104  114  131  114  124  129  147 -> 147, 131

106  157  124  113  153  145
127  111  124  113  125  140
125  100  124  113  134  145
-> 157, 153

119  151  110  123  114 -> 151, 123

139  131  122  137  101  110 -> 139, 137

111  113  101  149  154  130  128 -> 154, 149

149  155  127  124  100  118
117  124  133   99  140  109
-> 155, 149

114  106  134  114  105  106  116
137  155  152  147  104  106  142
-> 155, 152

119  151  132  144  123  133  141
115  149  131  138  124  132  128
117  131  133  133  103  123  126
-> 151, 149
---
[[144 119 152 132]
 [127 126 128 124]
 [125 123 128 133]] ⇒ 123

[125 137 132 154 128 109] ⇒ 125

[152 155 136 108 157 102 154] ⇒ 108

[103 102 135 140] ⇒ 103

[[125 138 119 132 118 131 134]
 [129 135 129 100 112 124 120]] ⇒ 112

[[105 108 156 132]
 [124 101 146 119]
 [128 140 119 134]] ⇒ 105

[[139 137 122 119 143 134 150]
 [123 135 115 118 143 123 111]
 [149 144 141 132 128 123 120]] ⇒ 115

[132 103 132 140 105 146 107] ⇒ 105

[133 125 119 106 129 137 117] ⇒ 117
---
[[100, 146, 108, 119], [112, 141, 111, 130], [137, 115, 130, 126]] => 126
[[124, 134, 104, 148, 113], [131, 142, 148, 137, 111], [121, 122, 106, 134, 134]] => 134
[[118, 150, 119, 115, 143, 111, 122], [127, 139, 117, 128, 135, 128, 113], [108, 114, 135, 130, 126, 114, 129]] => 129
[[136, 139, 116, 116, 115, 146, 139], [125, 137, 118, 131, 107, 108, 121], [128, 140, 112, 112, 113, 126, 137]] => 137
[[143, 142, 156, 109, 141], [140, 110, 109, 113, 101], [149, 132, 129, 112, 144]] => 144
[[133, 129, 122, 122, 109, 114], [130, 128, 122, 122, 112, 116], [151, 144, 129, 129, 104, 114]] => 114
[[119, 155, 153, 155, 154, 152], [140, 131, 132, 132, 134, 130], [116, 116, 118, 113, 115, 116]] => 116
[[119, 130, 133, 105, 120, 131], [131, 127, 126, 135, 130, 127], [137, 126, 123, 149, 135, 125]] => 125
---
129  136  131  128  126
143  148  112  123  150
127  125  126  128  127
=> 126

128  125  126  133  131  123
139  121  105  127  123  125
133  122  111  151  123  122
=> 151

112  144  154  144  127
130  138  141  138  134
141  114  105  114  129
=> 105

109  145  133  111
104  148  137  110
117  139  131  113
=> 139

139  124  125  153  103  142  143
120  134  116  137  105  133  136
145   99  115  132  109  148  117
=> 109

116  127  126  127  125  143
151  118  119  119  118  110
107  110  112  113  111  146
=> 113
---
[130 127 105 125 119] => 105

[105  98 107 128 146 150 139] => 128

[128 150 130 128 129] => 130

[138 120 147 101 140] => 147

[[151 134 144 133 100]
 [126 126 109 102 117]
 [126 137 131 116 150]] => 109

[109 123 111 152 110 109 115] => 152

[[117 115 125 118 121 132 129]
 [116 115 129 120 120 138 130]
 [121 137 144 144 112 135 103]] => 120

[155  99 118 137 131] => 118

[143 146 107 139 122 119 136] => 139
---
[[123, 132, 122, 127, 127], [122, 138, 113, 121, 129], [133, 114, 100, 128, 118]] value 127
[[121, 149, 150, 144, 144, 120, 113], [135, 106, 106, 112, 112, 136, 144], [118, 132, 145, 151, 140, 143, 151]] value 113
[[132, 118, 117, 119, 133, 132], [145, 123, 118, 106, 130, 125], [144, 131, 126, 111, 126, 122]] value 132
[[121, 118, 124, 132, 138], [134, 150, 129, 126, 138], [135, 131, 128, 128, 138]] value 138
[[108, 143, 101, 139, 128, 104, 138], [126, 117, 129, 132, 120, 150, 104], [147, 134, 125, 112, 129, 99, 106]] value 138
[[107, 129, 134, 136, 135, 117, 142], [116, 120, 127, 137, 117, 123, 113], [123, 124, 115, 137, 124, 135, 126]] value 142
[[127, 123, 127, 135, 124, 131, 126], [119, 109, 122, 148, 111, 135, 125], [124, 112, 125, 150, 111, 139, 122]] value 126
[[150, 127, 142, 119], [129, 154, 121, 124], [132, 151, 111, 138]] value 119
[[135, 133, 135, 135, 140, 137, 136], [137, 129, 130, 107, 133, 133, 135], [131, 130, 137, 115, 133, 134, 126]] value 136
